Below are the code and all the weights of a small trained network. Each question names an input and a target symbol and asks about switching units off, where a switched-off unit gives its printed mean instead of its output.

import numpy as np


def w(rows, s, z=0):
    codes = np.array(rows[::2]) - 128.0
    scale = np.full(codes.shape[1], s)
    scale[-1] = z or s
    return codes * scale


def norm(h):
    return h / np.sqrt((h * h).mean(-1, keepdims=True) + 1e-5)


def f(y):
    return np.maximum(y, 0)


def softmax(a):
    e = np.exp(a - a.max(-1, keepdims=True))
    return e / e.sum(-1, keepdims=True)


def log_softmax(a):
    a = a - a.max(-1, keepdims=True)
    return a - np.log(np.exp(a).sum(-1, keepdims=True))


def net(x, mask):
    ids = ['δεζηθλμξπστφψ'.index(c) for c in x.split()]
    T = len(ids)
    res = E[ids] + P[:T]
    r = norm(res)
    for j in range(2):
        rows = slice(4 * j, 4 * j + 4)
        q, k, v = (r @ M[0][rows].T for M in (Q, K, V))
        z = softmax(np.where(np.tri(T) > 0, q @ k.T / 4**0.5, -1e9)) @ v
        o = O[0][rows]
        res = res + np.where(mask[j], z, o[:, -1]) @ o[:, :-1]
    y = f(norm(res) @ A[0][:, :-1].T + A[0][:, -1])
    res = res + np.where(mask[2:26], y, B[0][:, -1]) @ B[0][:, :-1]
    return log_softmax(norm(res)[-1] @ U[:, :-1].T + U[:, -1])


Q, K, V, O, A, B = {}, {}, {}, {}, {}, {}
E = w([
[142,202,95],'δ',
[39,115,126],'ε',
[24,105,134],'ζ',
[242,122,179],'η',
[34,141,109],'θ',
[236,177,141],'λ',
[249,145,159],'μ',
[45,43,163],'ξ',
[92,35,186],'π',
[58,73,156],'σ',
[189,19,215],'τ',
[21,81,137],'φ',
[203,47,210],'ψ',
],0.011)
P = w([
[121,124,140],'0',
[70,58,153],'1',
[97,180,156],'2',
[153,65,40],'3',
[155,25,174],'4',
[80,204,177],'5',
[172,41,8],'6',
[172,58,240],'7',
[56,236,231],'8',
],0.014)
Q[0] = w([
[133,136,136],'head 0',
[151,142,46],'head 0',
[115,155,255],'head 0',
[132,132,117],'head 0',
[120,111,134],'head 1',
[128,113,139],'head 1',
[126,118,134],'head 1',
[120,92,148],'head 1',
],0.067)
K[0] = w([
[122,140,123],'head 0',
[141,87,5],'head 0',
[60,254,243],'head 0',
[132,117,102],'head 0',
[126,101,129],'head 1',
[136,127,113],'head 1',
[130,115,123],'head 1',
[137,103,106],'head 1',
],0.04)
V[0] = w([
[63,205,51],'head 0',
[105,98,202],'head 0',
[189,190,144],'head 0',
[88,3,209],'head 0',
[89,159,190],'head 1',
[122,157,143],'head 1',
[133,153,132],'head 1',
[139,97,45],'head 1',
],0.02)
O[0] = w([
[6,123,173,30],'head 0',
[128,126,17,254],'head 0',
[178,228,139,150],'head 0',
[146,32,11,253],'head 0',
[126,186,192,94],'head 1',
[121,136,170,79],'head 1',
[117,121,157,83],'head 1',
[174,98,78,142],'head 1',
],0.021,0.006)
A[0] = w([
[148,164,181,106],'neuron 0',
[195,121,135,180],'neuron 1',
[158,248,200,102],'neuron 2',
[84,89,91,23],'neuron 3',
[118,191,66,142],'neuron 4',
[116,51,124,82],'neuron 5',
[177,104,226,97],'neuron 6',
[90,186,245,123],'neuron 7',
[117,59,154,61],'neuron 8',
[106,100,116,74],'neuron 9',
[223,144,116,130],'neuron 10',
[214,145,178,103],'neuron 11',
[207,150,171,102],'neuron 12',
[211,145,177,103],'neuron 13',
[167,195,242,112],'neuron 14',
[47,144,149,131],'neuron 15',
[115,149,107,89],'neuron 16',
[41,127,112,92],'neuron 17',
[142,182,124,184],'neuron 18',
[117,78,73,105],'neuron 19',
[149,114,100,35],'neuron 20',
[58,244,80,66],'neuron 21',
[65,96,129,2],'neuron 22',
[160,81,245,57],'neuron 23',
],0.019,0.0089)
B[0] = w([
[169,180,142,173],'neuron 0',
[193,193,126,238],'neuron 1',
[219,231,85,245],'neuron 2',
[42,139,125,167],'neuron 3',
[107,164,166,183],'neuron 4',
[98,177,152,191],'neuron 5',
[176,81,203,160],'neuron 6',
[8,154,28,217],'neuron 7',
[84,169,149,150],'neuron 8',
[88,138,122,149],'neuron 9',
[124,41,175,254],'neuron 10',
[58,50,158,217],'neuron 11',
[67,42,140,213],'neuron 12',
[58,45,149,214],'neuron 13',
[215,255,83,226],'neuron 14',
[210,176,111,176],'neuron 15',
[109,141,142,128],'neuron 16',
[171,57,167,174],'neuron 17',
[68,105,114,209],'neuron 18',
[130,198,166,224],'neuron 19',
[181,177,142,138],'neuron 20',
[144,29,193,167],'neuron 21',
[212,155,204,146],'neuron 22',
[199,64,217,139],'neuron 23',
],0.055,0.0093)
U = w([
[153,148,144,129],'δ',
[83,139,168,112],'ε',
[73,130,157,111],'ζ',
[130,32,145,254],'η',
[133,160,248,100],'θ',
[165,152,138,184],'λ',
[254,109,212,31],'μ',
[111,101,57,146],'ξ',
[183,57,39,104],'π',
[98,136,88,149],'σ',
[219,83,111,92],'τ',
[51,114,121,125],'φ',
[203,97,121,127],'ψ',
],0.019,0.0072)

Each question gives the input, a string of symbols that net reads in full, and the target symbol t.
The units are the heads (4 rows each of Q, K, V and O) and the neurons (one row each of A and B). Each row of codes is followed by its name. A weight is (code - 128) times the scale printed after its matrix; where a second scale follows, it is the last column's (O, A, B and U).
mask holds one flag per unit, heads first, then neurons. A switched-off unit (its flag False) gives its mean, the last column of its rows in O or B, instead of its output. The means were averaged over made-up inputs and are rounded, as every weight is.
A unit's drop is (log p(t) with every unit on - log p(t) with that unit switched off) / (log p(t) with every unit on - log p(t) with every unit switched off).
The circuit of an input: a set's keep is (log p(t) with only the set's units on - log p(t) with every unit switched off) / (log p(t) with every unit on - log p(t) with every unit switched off). Starting from the 12 units with the biggest drops (on a tie, the unit counted first), units are removed one at a time, each time the one whose removal leaves the highest keep (on an exact tie, the one counted first), for as long as the keep stays at least 0.8.
circuit, biggest first: the units of the circuit, biggest drop first
unit that matters most: the unit with the biggest drop
k most important neurons: the k neurons with the biggest drops, biggest first
which heads matter: for each layer, one digit per head in row order, 1 if its drop is at least 0.15 and else 0, layers parted by /
drop of u: that unit's drop, to one decimal
input η μ η η δ φ σ θ, target φ: circuit, biggest first => head 0
input η η η η θ τ φ, target φ: which heads matter => 11
input π ε λ μ, target μ: which heads matter => 00
input π η θ λ η δ η θ ε, target η: circuit, biggest first => neuron 17; head 0
input η η η θ η η η, target η: which heads matter => 10
input π θ μ η θ π μ, target μ: which heads matter => 01
input θ η θ θ θ φ π σ, target φ: which heads matter => 11
input μ ζ η π η θ θ η, target θ: which heads matter => 11
input σ η θ τ ζ μ η θ, target μ: 3 most important neurons => neuron 2; neuron 10; neuron 7
input λ ξ φ, target θ: which heads matter => 01
input σ μ ε, target η: circuit, biggest first => neuron 21; head 1
input π θ η η θ φ, target θ: 3 most important neurons => neuron 7; neuron 17; neuron 22
input ζ ψ π π φ, target π: which heads matter => 10
input ε η π η θ, target π: circuit, biggest first => head 0
input η θ μ η ξ, target μ: 4 most important neurons => neuron 2; neuron 14; neuron 1; neuron 10
input η θ μ ψ σ, target μ: 3 most important neurons => neuron 2; neuron 14; neuron 10
input η η θ δ π, target θ: 3 most important neurons => neuron 7; neuron 22; neuron 17
input σ σ θ π τ, target θ: which heads matter => 10
input ζ θ π η η η η ξ, target η: which heads matter => 11
input σ θ δ μ η θ θ, target θ: unit that matters most => head 0
input ξ η π, target ξ: which heads matter => 10
input η η π η δ, target π: which heads matter => 10
input ξ π η φ π η τ θ, target η: which heads matter => 11
input η π μ σ π θ φ ψ, target θ: 2 most important neurons => neuron 7; neuron 22
input η μ μ ξ π π σ φ, target π: drop of head 0 => 0.5
input ζ η ξ η μ, target ξ: drop of neuron 7 => 0.0
